Below is a small trained network, with its code and all its weights. Each question gives an input and a target symbol and asks what happens when units are switched off, that is, made to give their printed mean instead of their output.

import numpy as np


def w(rows, s, z=0):
    codes = np.array(rows[::2]) - 128.0
    scale = np.full(codes.shape[1], s)
    scale[-1] = z or s
    return codes * scale


def f(y):
    return y / 2 * (1 + np.tanh(0.7978845608 * (y + 0.044715 * y**3)))


def softmax(a):
    e = np.exp(a - a.max(-1, keepdims=True))
    return e / e.sum(-1, keepdims=True)


def log_softmax(a):
    a = a - a.max(-1, keepdims=True)
    return a - np.log(np.exp(a).sum(-1, keepdims=True))


def net(x, mask):
    ids = ['γμξπσψ'.index(c) for c in x.split()]
    T = len(ids)
    res = E[ids] + P[:T]
    r = res
    for j in range(2):
        rows = slice(2 * j, 2 * j + 2)
        q, k, v = (r @ M[0][rows].T for M in (Q, K, V))
        z = softmax(np.where(np.tri(T) > 0, q @ k.T / 2**0.5, -1e9)) @ v
        o = O[0][rows]
        res = res + np.where(mask[j], z, o[:, -1]) @ o[:, :-1]
    y = f(res @ A[0][:, :-1].T + A[0][:, -1])
    res = res + np.where(mask[2:18], y, B[0][:, -1]) @ B[0][:, :-1]
    return log_softmax(res[-1] @ U[:, :-1].T + U[:, -1])


Q, K, V, O, A, B = {}, {}, {}, {}, {}, {}
E = w([
[130,90,159],'γ',
[8,42,94],'μ',
[207,93,143],'ξ',
[167,96,93],'π',
[246,130,71],'σ',
[134,118,39],'ψ',
],0.017)
P = w([
[139,1,187],'0',
[205,167,95],'1',
[223,160,105],'2',
[226,157,104],'3',
[234,157,98],'4',
[240,155,98],'5',
[246,156,94],'6',
],0.0088)
Q[0] = w([
[108,22,149],'head 1',
[248,94,98],'head 1',
[6,152,132],'head 2',
[94,165,193],'head 2',
],0.016)
K[0] = w([
[33,132,186],'head 1',
[123,27,89],'head 1',
[149,247,155],'head 2',
[196,217,64],'head 2',
],0.013)
V[0] = w([
[169,72,173],'head 1',
[212,148,253],'head 1',
[168,182,61],'head 2',
[38,55,184],'head 2',
],0.014)
O[0] = w([
[118,211,91,255],'head 1',
[130,152,10,144],'head 1',
[139,224,104,46],'head 2',
[141,49,133,210],'head 2',
],0.014,0.011)
A[0] = w([
[183,32,165,254],'neuron 1',
[47,103,144,226],'neuron 2',
[7,134,130,145],'neuron 3',
[152,191,83,126],'neuron 4',
[20,112,99,110],'neuron 5',
[42,241,87,196],'neuron 6',
[206,116,146,47],'neuron 7',
[227,106,86,114],'neuron 8',
[64,146,148,184],'neuron 9',
[97,130,157,244],'neuron 10',
[130,192,56,168],'neuron 11',
[132,104,153,133],'neuron 12',
[209,239,169,194],'neuron 13',
[150,229,55,180],'neuron 14',
[44,109,171,217],'neuron 15',
[63,130,149,119],'neuron 16',
],0.011,0.0085)
B[0] = w([
[120,179,108,252],'neuron 1',
[190,138,102,152],'neuron 2',
[168,1,153,133],'neuron 3',
[61,114,127,196],'neuron 4',
[182,21,186,131],'neuron 5',
[246,51,162,197],'neuron 6',
[95,128,147,151],'neuron 7',
[87,71,129,211],'neuron 8',
[36,42,167,131],'neuron 9',
[211,185,105,145],'neuron 10',
[90,137,149,218],'neuron 11',
[92,112,94,153],'neuron 12',
[154,164,100,187],'neuron 13',
[84,146,187,243],'neuron 14',
[179,163,107,157],'neuron 15',
[112,117,162,131],'neuron 16',
],0.0093,0.028)
U = w([
[155,69,13,3],'γ',
[172,35,201,13],'μ',
[37,2,208,152],'ξ',
[96,210,28,244],'π',
[91,157,243,105],'σ',
[229,206,57,149],'ψ',
],0.0071,0.0039)

Each question gives the input, a string of symbols that net reads in full, and the target symbol t.
The units are the heads (2 rows each of Q, K, V and O) and the neurons (one row each of A and B). Each row of codes is followed by its name. A weight is (code - 128) times the scale printed after its matrix; where a second scale follows, it is the last column's (O, A, B and U).
mask holds one flag per unit, heads first, then neurons. A switched-off unit (its flag False) gives its mean, the last column of its rows in O or B, instead of its output. The means were averaged over made-up inputs and are rounded, as every weight is.
A unit's drop is (log p(t) with every unit on - log p(t) with that unit switched off) / (log p(t) with every unit on - log p(t) with every unit switched off).
The circuit of an input: a set's keep is (log p(t) with only the set's units on - log p(t) with every unit switched off) / (log p(t) with every unit on - log p(t) with every unit switched off). Starting from the 12 units with the biggest drops (on a tie, the unit counted first), units are removed one at a time, each time the one whose removal leaves the highest keep (on an exact tie, the one counted first), for as long as the keep stays at least 0.8.
circuit, biggest first: the units of the circuit, biggest drop first
top k neurons: the k neurons with the biggest drops, biggest first
heads that matter: for each layer, one digit per head in row order, 1 if its drop is at least 0.15 and else 0, layers parted by /
drop when u is switched off: that unit's drop, to one decimal
input μ ψ μ σ σ σ π, target μ: circuit, biggest first : [head 1; neuron 14]
input μ σ ξ σ σ γ ψ, target γ: circuit, biggest first : [neuron 1; head 2; neuron 14]
input π ψ γ γ π, target π: top 2 neurons : [neuron 6; neuron 14]
input π γ γ π ξ γ σ, target π: top neuron : [neuron 6]
input σ ψ π γ, target σ: top 2 neurons : [neuron 14; neuron 1]
input μ ψ σ, target ξ: heads that matter : 01
input σ σ ξ σ, target σ: heads that matter : 01
input σ μ π π ξ σ μ, target σ: heads that matter : 11
input σ σ γ ξ, target σ: top 4 neurons : [neuron 14; neuron 6; neuron 11; neuron 4]
input ξ σ σ σ ξ γ σ, target ξ: heads that matter : 10
input ψ σ σ ξ σ ξ π, target ψ: top 3 neurons : [neuron 14; neuron 4; neuron 11]
input ψ π π ξ ψ, target ψ: circuit, biggest first : [head 1; neuron 14; neuron 4; head 2]
input γ σ σ σ μ σ γ, target ψ: top 2 neurons : [neuron 1; neuron 14]
input γ γ μ π σ π ψ, target γ: top 4 neurons : [neuron 14; neuron 11; neuron 1; neuron 4]
input ξ π σ σ ξ, target ξ: top 4 neurons : [neuron 1; neuron 14; neuron 8; neuron 4]
input μ σ σ μ π, target μ: top 3 neurons : [neuron 13; neuron 7; neuron 4]
input γ ψ π, target γ: top 2 neurons : [neuron 14; neuron 11]
input γ σ ψ ξ γ ξ, target γ: top 3 neurons : [neuron 14; neuron 11; neuron 4]
input γ ψ γ σ γ, target γ: drop when neuron 14 is switched off : 0.4
input σ π γ σ γ σ ψ, target σ: drop when neuron 14 is switched off : 0.9
input ξ ψ ψ, target ξ: drop when neuron 1 is switched off : 0.9
